Below are the code and all the weights of a small trained network. Each question names an input and a class and asks about switching units off, where a switched-off unit gives its printed mean instead of its output.

import numpy as np


def w(rows, s, z=0):
    codes = np.array(rows[::2]) - 128.0
    scale = np.full(codes.shape[1], s)
    scale[-1] = z or s
    return codes * scale


def f(y):
    return np.maximum(y, 0)


def log_softmax(a):
    a = a - a.max(-1, keepdims=True)
    return a - np.log(np.exp(a).sum(-1, keepdims=True))


def net(x, mask):
    res = np.array(x, float).reshape(1, 3) / 4 @ E
    y = f(res @ A[0][:, :-1].T + A[0][:, -1])
    res = res + np.where(mask, y, B[0][:, -1]) @ B[0][:, :-1]
    return log_softmax(res[-1] @ U[:, :-1].T + U[:, -1])


A, B = {}, {}
E = w([
[154,176,39,254,141,138,162],'x0',
[91,143,52,111,175,221,29],'x1',
[33,212,144,111,123,188,184],'x2',
],0.011)
A[0] = w([
[35,237,153,117,122,159,150,224],'n0',
[79,203,125,108,109,183,195,2],'n1',
[155,185,56,216,97,152,159,42],'n2',
[151,71,91,139,107,133,70,60],'n3',
[160,220,56,227,159,145,202,92],'n4',
[126,158,103,131,172,142,44,58],'n5',
[210,71,86,152,104,89,65,65],'n6',
[140,103,163,142,63,103,254,31],'n7',
[99,120,185,29,104,147,119,75],'n8',
[93,130,50,94,128,253,58,64],'n9',
],0.011,0.0074)
B[0] = w([
[224,127,86,139,157,86,133,253],'n0',
[171,141,38,59,13,83,179,182],'n1',
[79,72,113,95,124,175,73,204],'n2',
[170,163,112,147,70,109,155,168],'n3',
[100,94,116,97,159,182,49,238],'n4',
[106,145,167,155,115,55,90,180],'n5',
[179,97,78,77,116,113,119,213],'n6',
[95,162,188,198,113,64,6,203],'n7',
[76,41,178,63,165,202,52,205],'n8',
[101,152,156,194,113,74,77,245],'n9',
],0.012,0.014)
U = w([
[52,46,129,71,166,193,93,114],'0',
[85,143,168,219,138,47,102,116],'1',
[214,104,81,75,124,82,146,134],'2',
[170,123,137,153,251,136,145,254],'3',
[76,149,121,136,141,148,190,106],'4',
[81,160,120,126,131,183,200,103],'5',
[55,158,141,160,106,175,174,103],'6',
],0.011,0.02)

Each question gives the input, the list of numbers given to net, and the class t.
The units are the neurons (one row each of A and B). Each row of codes is followed by its name. A weight is (code - 128) times the scale printed after its matrix; where a second scale follows, it is the last column's (A, B and U).
mask holds one flag per neuron, in row order. A switched-off neuron (its flag False) gives its mean, the last column of its row in B, instead of its output. The means were averaged over made-up inputs and are rounded, as every weight is.
A unit's drop is (log p(t) with every unit on - log p(t) with that unit switched off) / (log p(t) with every unit on - log p(t) with every unit switched off).
The circuit of an input: a set's keep is (log p(t) with only the set's units on - log p(t) with every unit switched off) / (log p(t) with every unit on - log p(t) with every unit switched off). Starting from all 10 units, units are removed one at a time, each time the one whose removal leaves the highest keep (on an exact tie, the one counted first), for as long as the keep stays at least 0.8.
circuit, biggest first: the units of the circuit, biggest drop first
unit that matters most: the unit with the biggest drop
k most important neurons: the k neurons with the biggest drops, biggest first
drop when u is switched off: that unit's drop, to one decimal
input [1,-3,1], class 3: circuit, biggest first -> (n9 n1)
input [0,7,-5], class 1: unit that matters most -> n9
input [-5,0,6], class 2: 4 most important neurons -> (n0 n1 n4 n2)
input [-6,3,8], class 2: 2 most important neurons -> (n0 n1)
input [-1,3,-2], class 3: 4 most important neurons -> (n7 n1 n9 n2)
input [-8,-4,-7], class 0: 2 most important neurons -> (n8 n0)
input [2,4,5], class 2: 3 most important neurons -> (n1 n0 n7)
input [8,5,0], class 0: 2 most important neurons -> (n4 n2)
input [-7,-7,1], class 0: 4 most important neurons -> (n8 n9 n5 n0)
input [6,-6,1], class 0: 3 most important neurons -> (n4 n2 n9)
input [6,-2,6], class 0: 4 most important neurons -> (n4 n2 n6 n3)
input [-6,4,-7], class 2: 2 most important neurons -> (n3 n4)
input [1,2,6], class 2: drop when n1 is switched off -> 0.3
input [-3,3,4], class 2: unit that matters most -> n0
input [1,-4,8], class 2: drop when n1 is switched off -> 0.5
input [3,3,4], class 2: drop when n0 is switched off -> 1.0
